Here is a tiny trained network, its code and every weight. The questions are about switching its units off for an input and a class, where a switched-off unit gives its printed mean instead of its output.

import numpy as np


def w(rows, s, z=0):
    codes = np.array(rows[::2]) - 128.0
    scale = np.full(codes.shape[1], s)
    scale[-1] = z or s
    return codes * scale


def norm(h):
    return h / np.sqrt((h * h).mean(-1, keepdims=True) + 1e-5)


def f(y):
    return y / 2 * (1 + np.tanh(0.7978845608 * (y + 0.044715 * y**3)))


def log_softmax(a):
    a = a - a.max(-1, keepdims=True)
    return a - np.log(np.exp(a).sum(-1, keepdims=True))


def net(x, mask):
    res = np.array(x, float).reshape(1, 7) / 4 @ E
    u = 0
    for l in range(2):
        y = f(norm(res) @ A[l][:, :-1].T + A[l][:, -1])
        res = res + np.where(mask[u : u + 4], y, B[l][:, -1]) @ B[l][:, :-1]
        u += 4
    return log_softmax(norm(res)[-1] @ U[:, :-1].T + U[:, -1])


A, B = {}, {}
E = w([
[134,122,114,172,100,129,116,99],'x0',
[101,98,76,63,138,103,214,155],'x1',
[49,134,182,198,114,50,136,116],'x2',
[3,182,84,101,109,139,51,136],'x3',
[102,166,127,114,70,155,151,103],'x4',
[199,62,27,80,127,60,94,158],'x5',
[161,188,133,119,72,104,125,116],'x6',
],0.0071)
A[0] = w([
[91,203,111,113,21,102,97,73,136],'L0N0',
[62,201,238,92,186,196,101,166,43],'L0N1',
[108,170,255,249,78,75,101,77,88],'L0N2',
[144,97,76,47,129,196,144,147,2],'L0N3',
],0.0068,0.0036)
B[0] = w([
[103,127,105,130,135,67,142,181,202],'L0N0',
[180,125,156,214,104,205,153,98,202],'L0N1',
[92,152,80,196,11,198,151,1,253],'L0N2',
[109,150,116,170,58,130,148,81,149],'L0N3',
],0.0099,0.0056)
A[1] = w([
[246,129,106,125,89,122,91,93,3],'L1N0',
[92,181,96,140,127,143,79,157,113],'L1N1',
[130,104,193,175,173,89,144,143,182],'L1N2',
[91,94,101,105,172,106,95,154,30],'L1N3',
],0.012,0.0023)
B[1] = w([
[190,4,254,93,185,172,166,169,254],'L1N0',
[188,20,145,83,160,127,228,191,204],'L1N1',
[191,83,142,114,124,192,92,166,184],'L1N2',
[79,205,114,112,42,100,208,141,177],'L1N3',
],0.0082,0.0044)
U = w([
[95,175,117,200,69,200,134,51,208],'0',
[209,65,180,95,181,163,128,169,177],'1',
[114,210,140,104,210,80,21,104,1],'2',
[85,138,78,73,100,2,161,172,123],'3',
],0.012,0.0055)

Each question gives the input, the list of numbers given to net, and the class t.
The units are the neurons (one row each of A and B). Each row of codes is followed by its name. A weight is (code - 128) times the scale printed after its matrix; where a second scale follows, it is the last column's (A, B and U).
mask holds one flag per neuron, layer by layer. A switched-off neuron (its flag False) gives its mean, the last column of its row in B, instead of its output. The means were averaged over made-up inputs and are rounded, as every weight is.
A unit's drop is (log p(t) with every unit on - log p(t) with that unit switched off) / (log p(t) with every unit on - log p(t) with every unit switched off).
The circuit of an input: a set's keep is (log p(t) with only the set's units on - log p(t) with every unit switched off) / (log p(t) with every unit on - log p(t) with every unit switched off). Starting from all 8 units, units are removed one at a time, each time the one whose removal leaves the highest keep (on an exact tie, the one counted first), for as long as the keep stays at least 0.8.
circuit, biggest first: the units of the circuit, biggest drop first
k most important neurons: the k neurons with the biggest drops, biggest first
top k neurons in layer l: the k neurons of layer l with the biggest drops, biggest first
drop of u: that unit's drop, to one decimal
input [8,4,4,-1,-8,3,-4], class 3: 4 most important neurons	[L1N3 L0N1 L1N0 L0N2]
input [-1,-7,-3,-3,2,3,7], class 1: circuit, biggest first	[L1N0]
input [6,7,1,-1,5,1,-8], class 3: circuit, biggest first	[L0N2 L1N0]
input [4,1,-4,6,5,-4,-1], class 1: top 2 neurons in layer 0	[L0N2 L0N0]
input [2,-5,-3,8,-8,6,0], class 3: circuit, biggest first	[L1N3 L0N2]
input [4,2,-3,6,8,-3,5], class 3: circuit, biggest first	[L0N0 L0N2]
input [-4,-8,-4,1,5,-1,-7], class 1: top 2 neurons in layer 0	[L0N2 L0N3]
input [8,-8,4,8,-8,6,8], class 3: top 2 neurons in layer 0	[L0N0 L0N1]
input [-7,1,-6,-1,6,-2,6], class 1: 3 most important neurons	[L0N2 L1N0 L1N3]
input [-1,-3,-6,8,-1,3,-4], class 3: top 2 neurons in layer 1	[L1N3 L1N0]
input [-7,-7,6,0,-1,8,8], class 1: 2 most important neurons	[L1N0 L1N3]
input [8,-2,-8,7,8,5,5], class 3: 2 most important neurons	[L0N0 L0N1]
input [6,5,-2,8,7,1,-8], class 3: drop of L0N2	0.2
input [5,7,-4,0,3,7,6], class 1: most important neuron	[L1N0]
input [-8,8,-2,-4,0,5,-3], class 3: drop of L0N1	0.7
input [-3,-8,0,0,2,4,3], class 1: drop of L1N0	0.2
input [-3,-7,-5,-1,8,5,8], class 1: drop of L1N0	0.1
